Below is a small trained network, with its code and all its weights. Each question gives an input and a target symbol and asks what happens when units are switched off, that is, made to give their printed mean instead of their output.

import numpy as np


def w(rows, s, z=0):
    codes = np.array(rows[::2]) - 128.0
    scale = np.full(codes.shape[1], s)
    scale[-1] = z or s
    return codes * scale


def softmax(a):
    e = np.exp(a - a.max(-1, keepdims=True))
    return e / e.sum(-1, keepdims=True)


def log_softmax(a):
    a = a - a.max(-1, keepdims=True)
    return a - np.log(np.exp(a).sum(-1, keepdims=True))


def net(x, mask):
    ids = ['αβεζμπτψ'.index(c) for c in x.split()]
    T = len(ids)
    res = E[ids] + P[:T]
    u = 0
    for l in range(2):
        r = res
        for j in range(3):
            rows = slice(4 * j, 4 * j + 4)
            q, k, v = (r @ M[l][rows].T for M in (Q, K, V))
            z = softmax(np.where(np.tri(T) > 0, q @ k.T / 4**0.5, -1e9)) @ v
            o = O[l][rows]
            res = res + np.where(mask[u + j], z, o[:, -1]) @ o[:, :-1]
        u += 3
    return log_softmax(res[-1] @ U[:, :-1].T + U[:, -1])


Q, K, V, O = {}, {}, {}, {}
E = w([
[89,123,159,126,81,120,57],'α',
[149,163,204,70,88,96,116],'β',
[147,157,160,250,111,197,123],'ε',
[122,121,178,148,138,67,146],'ζ',
[105,148,107,73,68,27,130],'μ',
[177,92,179,151,133,140,64],'π',
[181,153,141,120,116,76,171],'τ',
[150,101,74,182,109,48,121],'ψ',
],0.014)
P = w([
[105,149,118,125,180,150,124],'0',
[188,175,135,152,139,122,40],'1',
[122,135,154,133,205,78,91],'2',
[130,210,124,145,108,131,112],'3',
[158,96,159,118,163,105,109],'4',
[148,173,138,155,61,104,124],'5',
[169,91,181,109,132,93,139],'6',
[117,110,149,162,75,112,128],'7',
[176,126,164,97,55,136,135],'8',
[136,66,184,123,108,109,152],'9',
[139,129,150,131,11,146,146],'10',
[181,53,182,76,88,127,159],'11',
[121,77,181,155,69,152,193],'12',
[152,67,171,165,12,137,115],'13',
],0.012)
Q[0] = w([
[85,136,130,131,121,115,167],'L0H1',
[168,72,160,158,43,104,141],'L0H1',
[164,125,133,110,133,146,127],'L0H1',
[77,159,107,102,222,166,160],'L0H1',
[106,175,85,94,164,130,144],'L0H2',
[89,53,137,101,184,131,95],'L0H2',
[154,113,152,140,49,140,101],'L0H2',
[195,109,155,147,76,95,171],'L0H2',
[118,193,104,120,110,160,147],'L0H3',
[167,113,148,154,8,88,101],'L0H3',
[56,165,84,154,115,149,107],'L0H3',
[214,86,167,147,33,134,117],'L0H3',
],0.013)
K[0] = w([
[185,72,130,135,174,138,109],'L0H1',
[110,39,142,112,73,172,199],'L0H1',
[80,145,83,123,101,120,86],'L0H1',
[153,199,110,134,191,98,61],'L0H1',
[98,178,179,162,177,114,19],'L0H2',
[192,215,88,160,134,172,127],'L0H2',
[100,72,128,127,119,173,192],'L0H2',
[104,67,131,98,59,154,146],'L0H2',
[65,76,118,148,231,92,79],'L0H3',
[140,2,181,140,83,149,205],'L0H3',
[139,126,171,115,236,84,139],'L0H3',
[91,50,133,120,65,143,189],'L0H3',
],0.0095)
V[0] = w([
[54,203,75,102,67,106,139],'L0H1',
[46,110,184,90,120,66,162],'L0H1',
[233,87,117,149,176,110,180],'L0H1',
[189,156,61,156,95,129,120],'L0H1',
[180,102,80,100,87,96,118],'L0H2',
[130,91,171,96,157,157,19],'L0H2',
[186,136,112,130,189,174,187],'L0H2',
[233,145,136,97,121,148,156],'L0H2',
[95,45,35,158,162,74,192],'L0H3',
[1,93,187,144,166,115,165],'L0H3',
[124,234,121,95,58,150,196],'L0H3',
[50,112,43,194,98,182,98],'L0H3',
],0.0096)
O[0] = w([
[96,157,133,205,208,59,107,111],'L0H1',
[209,168,85,145,178,107,151,186],'L0H1',
[136,170,146,2,67,199,61,132],'L0H1',
[51,126,207,127,104,108,59,140],'L0H1',
[130,132,151,114,111,108,57,199],'L0H2',
[162,23,75,153,98,152,127,121],'L0H2',
[68,160,55,62,136,202,147,1],'L0H2',
[115,146,78,108,81,150,104,148],'L0H2',
[134,139,201,32,247,144,113,36],'L0H3',
[192,139,129,121,173,114,235,78],'L0H3',
[40,220,89,208,108,100,132,123],'L0H3',
[28,73,228,129,147,95,171,21],'L0H3',
],0.008,0.0047)
Q[1] = w([
[88,159,102,99,178,158,180],'L1H1',
[208,74,127,177,34,82,101],'L1H1',
[167,145,166,160,81,116,101],'L1H1',
[242,54,187,151,2,74,23],'L1H1',
[199,158,207,80,97,145,196],'L1H2',
[146,35,155,103,73,92,123],'L1H2',
[77,103,126,91,181,140,186],'L1H2',
[236,66,137,139,57,114,62],'L1H2',
[173,123,129,188,130,99,161],'L1H3',
[84,69,107,104,173,169,193],'L1H3',
[175,103,175,169,104,97,114],'L1H3',
[189,198,171,124,68,116,112],'L1H3',
],0.0069)
K[1] = w([
[168,96,172,123,83,108,62],'L1H1',
[29,156,104,135,255,170,230],'L1H1',
[86,170,66,84,211,128,167],'L1H1',
[81,192,100,139,240,143,245],'L1H1',
[50,40,26,103,213,123,127],'L1H2',
[152,68,115,130,123,211,186],'L1H2',
[116,140,149,198,187,102,83],'L1H2',
[102,84,162,70,85,172,217],'L1H2',
[77,116,158,132,210,188,191],'L1H3',
[152,83,219,108,70,129,81],'L1H3',
[67,205,151,123,142,128,242],'L1H3',
[95,154,39,153,178,91,151],'L1H3',
],0.0061)
V[1] = w([
[219,180,88,108,119,90,200],'L1H1',
[109,178,102,177,81,103,95],'L1H1',
[139,182,136,199,86,192,174],'L1H1',
[127,137,80,126,62,96,1],'L1H1',
[153,90,115,112,189,204,96],'L1H2',
[80,76,130,34,77,85,115],'L1H2',
[157,205,248,138,123,115,164],'L1H2',
[144,118,145,130,194,191,127],'L1H2',
[106,128,132,35,104,177,95],'L1H3',
[134,103,110,139,101,67,102],'L1H3',
[49,223,138,101,194,104,139],'L1H3',
[173,147,170,111,80,211,158],'L1H3',
],0.0065)
O[1] = w([
[155,131,67,122,189,195,169,205],'L1H1',
[60,78,94,147,133,145,127,164],'L1H1',
[90,108,112,82,86,171,168,158],'L1H1',
[95,98,75,171,118,113,54,96],'L1H1',
[188,79,146,157,41,150,142,86],'L1H2',
[189,125,82,182,173,83,75,102],'L1H2',
[53,255,66,104,123,103,200,149],'L1H2',
[171,117,130,118,45,145,160,79],'L1H2',
[187,168,92,154,80,98,103,2],'L1H3',
[103,89,109,111,169,144,90,179],'L1H3',
[124,69,93,197,104,108,207,115],'L1H3',
[133,236,122,124,71,107,130,74],'L1H3',
],0.0064,0.0076)
U = w([
[99,33,133,186,126,69,220,94],'α',
[95,155,11,185,80,116,139,114],'β',
[2,103,177,109,15,89,177,133],'ε',
[183,131,109,86,144,141,197,167],'ζ',
[111,200,177,208,183,54,94,136],'μ',
[154,38,112,97,76,128,120,3],'π',
[40,175,52,84,151,183,61,188],'τ',
[78,113,238,40,192,131,88,202],'ψ',
],0.0037,0.0027)

Each question gives the input, a string of symbols that net reads in full, and the target symbol t.
The units are the heads (4 rows each of Q, K, V and O). Each row of codes is followed by its name. A weight is (code - 128) times the scale printed after its matrix; where a second scale follows, it is the last column's (O and U).
mask holds one flag per head, layer by layer. A switched-off head (its flag False) gives its mean, the last column of its rows in O, instead of its output. The means were averaged over made-up inputs and are rounded, as every weight is.
A unit's drop is (log p(t) with every unit on - log p(t) with that unit switched off) / (log p(t) with every unit on - log p(t) with every unit switched off).
The circuit of an input: a set's keep is (log p(t) with only the set's units on - log p(t) with every unit switched off) / (log p(t) with every unit on - log p(t) with every unit switched off). Starting from all 6 units, units are removed one at a time, each time the one whose removal leaves the highest keep (on an exact tie, the one counted first), for as long as the keep stays at least 0.8.
circuit, biggest first: the units of the circuit, biggest drop first
unit that matters most: the unit with the biggest drop
which heads matter: for each layer, one digit per head in row order, 1 if its drop is at least 0.15 and else 0, layers parted by /
input μ π ε, target α: unit that matters most : L1H3
input ψ τ α ζ μ ψ ε μ, target μ: circuit, biggest first : L1H1, L0H3, L0H2
input α μ τ ε ψ τ ψ ε ε ψ ζ, target ψ: which heads matter : 111 / 001
input μ β ζ τ, target α: circuit, biggest first : L1H3, L0H1, L0H3
input β ψ ψ ψ τ, target τ: which heads matter : 101 / 100
input ε β ψ ψ α, target ε: circuit, biggest first : L1H1, L0H3, L0H1
input ε π ψ ψ ε, target ε: circuit, biggest first : L1H1, L0H1
input ψ ψ ψ μ ψ μ ζ ψ ζ ε μ ψ ζ α, target μ: circuit, biggest first : L1H1, L0H3, L0H2, L1H2
input β ψ μ ψ μ α ε ψ ψ, target ψ: circuit, biggest first : L0H3, L0H1
input ψ β π, target β: circuit, biggest first : L0H3, L1H2
input μ ε μ ψ τ β π μ β ε β β, target α: circuit, biggest first : L1H3, L0H1, L0H3
input ε β μ, target ε: circuit, biggest first : L1H1, L0H3
input ψ ε ψ π α τ ζ τ ψ ε β, target μ: circuit, biggest first : L1H1, L0H3, L0H1, L1H3
input ε β τ μ ψ α μ β ψ ζ μ, target ζ: circuit, biggest first : L0H3
input τ β μ, target β: circuit, biggest first : L0H3, L0H2, L1H3
input μ α ζ ψ τ τ ε μ π ζ ε ψ, target ε: circuit, biggest first : L0H3, L1H2
input ψ β μ ε ψ ψ, target ψ: which heads matter : 101 / 000
input π μ β ζ, target π: which heads matter : 111 / 010
input ε μ ζ, target ε: which heads matter : 011 / 100
input μ π ψ ε β ε β, target α: unit that matters most : L1H3
input ψ β μ μ ε ψ π, target μ: which heads matter : 111 / 110
input τ ζ ψ ζ α π μ μ α, target β: which heads matter : 111 / 101
input ε μ π ε μ, target ε: which heads matter : 001 / 100
input ζ β μ α μ ζ, target ζ: which heads matter : 111 / 100
input ε α μ ψ ψ ε ε β, target ε: which heads matter : 011 / 100
